Below is a small trained network, with its code and all its weights. Each question gives an input and a target symbol and asks what happens when units are switched off, that is, made to give their printed mean instead of their output.

import numpy as np


def w(rows, s, z=0):
    codes = np.array(rows[::2]) - 128.0
    scale = np.full(codes.shape[1], s)
    scale[-1] = z or s
    return codes * scale


def f(y):
    return np.maximum(y, 0)


def softmax(a):
    e = np.exp(a - a.max(-1, keepdims=True))
    return e / e.sum(-1, keepdims=True)


def log_softmax(a):
    a = a - a.max(-1, keepdims=True)
    return a - np.log(np.exp(a).sum(-1, keepdims=True))


def net(x, mask):
    ids = ['αβγδεζηθλμξφω'.index(c) for c in x.split()]
    T = len(ids)
    res = E[ids] + P[:T]
    r = res
    for j in range(2):
        rows = slice(2 * j, 2 * j + 2)
        q, k, v = (r @ M[0][rows].T for M in (Q, K, V))
        z = softmax(np.where(np.tri(T) > 0, q @ k.T / 2**0.5, -1e9)) @ v
        o = O[0][rows]
        res = res + np.where(mask[j], z, o[:, -1]) @ o[:, :-1]
    y = f(res @ A[0][:, :-1].T + A[0][:, -1])
    res = res + np.where(mask[2:26], y, B[0][:, -1]) @ B[0][:, :-1]
    return log_softmax(res[-1] @ U[:, :-1].T + U[:, -1])


Q, K, V, O, A, B = {}, {}, {}, {}, {}, {}
E = w([
[88,164,195,181],'α',
[116,116,96,5],'β',
[56,131,144,151],'γ',
[85,169,189,179],'δ',
[100,129,110,151],'ε',
[85,133,112,145],'ζ',
[99,124,86,144],'η',
[60,136,138,147],'θ',
[45,63,183,207],'λ',
[161,107,47,132],'μ',
[210,218,168,104],'ξ',
[115,121,85,132],'φ',
[148,30,77,223],'ω',
],0.017)
P = w([
[68,52,219,59],'0',
[5,162,64,93],'1',
[39,148,95,92],'2',
[68,134,119,94],'3',
[89,128,132,97],'4',
[105,123,140,99],'5',
[118,122,147,101],'6',
[129,117,149,104],'7',
[139,116,151,106],'8',
[147,113,152,109],'9',
],0.011)
Q[0] = w([
[210,215,84,84],'h1',
[131,255,203,88],'h1',
[68,112,143,21],'h2',
[96,205,168,227],'h2',
],0.0085)
K[0] = w([
[218,175,76,5],'h1',
[69,246,254,70],'h1',
[139,179,153,44],'h2',
[27,142,200,192],'h2',
],0.007)
V[0] = w([
[163,71,89,234],'h1',
[134,141,160,228],'h1',
[26,227,167,125],'h2',
[104,234,174,3],'h2',
],0.0067)
O[0] = w([
[5,166,82,61,253],'h1',
[76,117,2,233,148],'h1',
[141,119,76,159,143],'h2',
[85,216,36,81,14],'h2',
],0.0094,0.0038)
A[0] = w([
[120,132,74,104,182],'n1',
[157,82,188,168,84],'n2',
[131,121,110,158,75],'n3',
[128,207,218,151,133],'n4',
[166,122,155,189,92],'n5',
[92,173,42,141,122],'n6',
[220,145,189,127,113],'n7',
[99,120,114,120,112],'n8',
[109,82,115,150,101],'n9',
[90,104,94,98,2],'n10',
[131,119,208,127,114],'n11',
[177,102,131,98,128],'n12',
[152,102,74,150,83],'n13',
[157,106,103,95,188],'n14',
[120,108,113,94,158],'n15',
[84,128,126,118,123],'n16',
[93,150,93,146,136],'n17',
[165,104,249,133,27],'n18',
[215,137,124,193,151],'n19',
[213,150,123,151,102],'n20',
[147,77,168,132,113],'n21',
[134,105,87,107,50],'n22',
[131,148,56,158,199],'n23',
[190,70,211,119,110],'n24',
],0.016,0.0084)
B[0] = w([
[97,117,149,159,226],'n1',
[175,108,85,85,211],'n2',
[147,123,100,82,145],'n3',
[97,140,176,104,162],'n4',
[197,94,130,176,159],'n5',
[163,135,147,147,227],'n6',
[177,87,57,99,166],'n7',
[143,137,132,135,193],'n8',
[141,154,138,116,255],'n9',
[169,180,126,115,161],'n10',
[104,174,161,170,173],'n11',
[129,88,119,150,165],'n12',
[101,216,171,137,153],'n13',
[101,123,145,165,190],'n14',
[110,131,124,149,210],'n15',
[137,134,155,144,214],'n16',
[121,110,114,110,212],'n17',
[4,123,110,82,176],'n18',
[67,120,84,104,154],'n19',
[141,186,149,164,145],'n20',
[118,117,96,98,203],'n21',
[154,160,138,135,141],'n22',
[102,101,141,101,220],'n23',
[183,188,171,197,198],'n24',
],0.016,0.0086)
U = w([
[87,164,188,172,188],'α',
[49,44,52,60,184],'β',
[195,73,82,123,255],'γ',
[254,119,175,221,84],'δ',
[152,167,101,129,79],'ε',
[155,139,135,126,28],'ζ',
[154,144,134,134,27],'η',
[163,140,135,127,41],'θ',
[154,163,89,146,65],'λ',
[146,165,99,120,63],'μ',
[166,183,136,62,147],'ξ',
[164,143,137,138,37],'φ',
[162,140,137,122,42],'ω',
],0.015,0.0075)

Each question gives the input, a string of symbols that net reads in full, and the target symbol t.
The units are the heads (2 rows each of Q, K, V and O) and the neurons (one row each of A and B). Each row of codes is followed by its name. A weight is (code - 128) times the scale printed after its matrix; where a second scale follows, it is the last column's (O, A, B and U).
mask holds one flag per unit, heads first, then neurons. A switched-off unit (its flag False) gives its mean, the last column of its rows in O or B, instead of its output. The means were averaged over made-up inputs and are rounded, as every weight is.
A unit's drop is (log p(t) with every unit on - log p(t) with that unit switched off) / (log p(t) with every unit on - log p(t) with every unit switched off).
The circuit of an input: a set's keep is (log p(t) with only the set's units on - log p(t) with every unit switched off) / (log p(t) with every unit on - log p(t) with every unit switched off). Starting from the 12 units with the biggest drops (on a tie, the unit counted first), units are removed one at a time, each time the one whose removal leaves the highest keep (on an exact tie, the one counted first), for as long as the keep stays at least 0.8.
circuit, biggest first: the units of the circuit, biggest drop first
most important unit: the unit with the biggest drop
top k neurons: the k neurons with the biggest drops, biggest first
heads that matter: for each layer, one digit per head in row order, 1 if its drop is at least 0.15 and else 0, layers parted by /
drop when u is switched off: that unit's drop, to one decimal
input ω φ ω η ω ω ω ω α η, target β: heads that matter => 11
input ε δ η β ω ω, target β: heads that matter => 11
input ω ω μ, target α: most important unit => n2
input β λ θ λ, target β: top 2 neurons => (n24; n17)
input ε β λ ω γ λ, target β: circuit, biggest first => (n24; h1)
input μ δ ζ μ η λ η, target β: heads that matter => 10
input φ λ β ω ω α α ζ ζ, target β: heads that matter => 00
input ω λ μ λ ξ, target λ: heads that matter => 10
input μ ω α λ φ λ β, target α: circuit, biggest first => (n14; n2)
input β φ ω ε β β, target γ: top 3 neurons => (n7; n12; n18)
input ξ ζ ω ε θ ω ω β, target α: heads that matter => 01
input ω λ δ β α, target β: heads that matter => 11
input λ φ ω δ δ μ β φ, target β: heads that matter => 10
input ε ω φ, target α: most important unit => n6
input ζ β θ ω ε γ β ω ε, target β: top 4 neurons => (n24; n11; n9; n13)
input ω ω ω, target γ: top 2 neurons => (n2; n21)
input μ φ η θ ω ω ζ μ, target β: top 3 neurons => (n24; n11; n6)
input λ β φ, target α: top 3 neurons => (n6; n1; n2)
input β φ λ λ δ α ω ω λ α, target β: drop when n2 is switched off => 0.2
input ε θ λ μ ω β μ δ λ δ, target β: drop when n24 is switched off => 0.2
input ζ γ μ β λ ξ λ β β, target γ: drop when h2 is switched off => 0.8
input ξ ω ζ ω, target β: drop when n24 is switched off => 1.2
input ε θ θ μ ε, target β: most important unit => h2
